Here is a tiny trained network, its code and every weight. The questions are about switching its units off for an input and a class, where a switched-off unit gives its printed mean instead of its output.

import numpy as np


def w(rows, s, z=0):
    codes = np.array(rows[::2]) - 128.0
    scale = np.full(codes.shape[1], s)
    scale[-1] = z or s
    return codes * scale


def f(y):
    return y / 2 * (1 + np.tanh(0.7978845608 * (y + 0.044715 * y**3)))


def log_softmax(a):
    a = a - a.max(-1, keepdims=True)
    return a - np.log(np.exp(a).sum(-1, keepdims=True))


def net(x, mask):
    res = np.array(x, float).reshape(1, 5) / 4 @ E
    y = f(res @ A[0][:, :-1].T + A[0][:, -1])
    res = res + np.where(mask, y, B[0][:, -1]) @ B[0][:, :-1]
    return log_softmax(res[-1] @ U[:, :-1].T + U[:, -1])


A, B = {}, {}
E = w([
[72,135,109,160,148,156,153,211,191,180,91,230],'x0',
[173,211,173,95,66,139,100,133,159,68,127,148],'x1',
[117,184,86,35,95,121,139,184,147,154,87,130],'x2',
[166,183,125,124,101,94,135,148,144,251,163,89],'x3',
[95,113,87,54,131,79,92,66,112,133,155,140],'x4',
],0.011)
A[0] = w([
[73,89,163,128,102,126,59,116,93,78,179,33,153],'n0',
[137,130,114,59,148,136,135,204,74,55,109,96,255],'n1',
[155,141,131,207,160,231,203,164,159,125,101,167,168],'n2',
[150,113,185,102,77,97,110,53,92,18,175,62,161],'n3',
[75,143,102,62,158,149,139,123,122,46,73,69,163],'n4',
[143,166,136,13,105,170,79,133,171,103,130,167,151],'n5',
[219,152,165,173,121,155,157,146,104,255,164,50,228],'n6',
[115,96,80,134,137,181,178,122,54,152,107,137,239],'n7',
],0.0078,0.0028)
B[0] = w([
[126,92,118,105,85,133,134,154,138,89,122,56,202],'n0',
[50,153,125,107,135,149,156,104,128,119,98,69,179],'n1',
[142,105,163,178,139,81,133,140,129,134,141,144,210],'n2',
[108,82,115,139,122,107,128,137,155,112,97,69,253],'n3',
[116,138,91,156,119,164,135,124,100,117,67,132,176],'n4',
[122,126,203,6,55,144,120,159,84,143,175,96,189],'n5',
[134,188,110,160,152,192,181,91,46,81,165,120,231],'n6',
[97,121,83,155,134,137,153,119,107,115,102,122,173],'n7',
],0.015,0.013)
U = w([
[158,83,133,248,197,103,172,181,151,182,168,212,133],'0',
[171,148,173,95,83,99,88,115,102,206,219,120,6],'1',
[97,58,169,127,60,1,128,199,180,163,103,86,118],'2',
[119,131,67,184,143,197,179,5,48,138,117,123,236],'3',
],0.0082,0.0017)

Each question gives the input, the list of numbers given to net, and the class t.
The units are the neurons (one row each of A and B). Each row of codes is followed by its name. A weight is (code - 128) times the scale printed after its matrix; where a second scale follows, it is the last column's (A, B and U).
mask holds one flag per neuron, in row order. A switched-off neuron (its flag False) gives its mean, the last column of its row in B, instead of its output. The means were averaged over made-up inputs and are rounded, as every weight is.
A unit's drop is (log p(t) with every unit on - log p(t) with that unit switched off) / (log p(t) with every unit on - log p(t) with every unit switched off).
The circuit of an input: a set's keep is (log p(t) with only the set's units on - log p(t) with every unit switched off) / (log p(t) with every unit on - log p(t) with every unit switched off). Starting from all 8 units, units are removed one at a time, each time the one whose removal leaves the highest keep (on an exact tie, the one counted first), for as long as the keep stays at least 0.8.
circuit, biggest first: the units of the circuit, biggest drop first
unit that matters most: the unit with the biggest drop
k most important neurons: the k neurons with the biggest drops, biggest first
drop when u is switched off: that unit's drop, to one decimal
input [4,-2,-2,2,-6], class 0: circuit, biggest first -> n2
input [6,4,2,-4,5], class 1: circuit, biggest first -> n3, n5
input [0,2,2,-7,7], class 2: 2 most important neurons -> n6, n5
input [3,-8,0,-6,-1], class 0: 2 most important neurons -> n6, n2
input [-6,-3,2,-4,-4], class 2: 3 most important neurons -> n6, n3, n0
input [7,-3,2,-2,6], class 0: 4 most important neurons -> n6, n3, n0, n1
input [-3,0,-4,-6,7], class 2: 2 most important neurons -> n6, n3
input [-7,5,-2,-8,-3], class 2: 2 most important neurons -> n3, n6
input [-5,3,8,3,-8], class 3: 2 most important neurons -> n6, n1
input [4,8,5,-8,-1], class 1: 4 most important neurons -> n5, n3, n0, n7
input [5,3,-1,2,0], class 0: 2 most important neurons -> n3, n0
input [-2,5,5,-8,-3], class 2: 2 most important neurons -> n6, n5
input [3,7,3,7,-8], class 3: 2 most important neurons -> n6, n0
input [-4,8,6,2,-4], class 1: unit that matters most -> n5
input [-7,5,-3,5,6], class 2: drop when n3 is switched off -> 1.0
input [4,-6,6,7,1], class 3: drop when n6 is switched off -> 0.2
input [2,-1,4,5,-5], class 3: drop when n6 is switched off -> 2.8
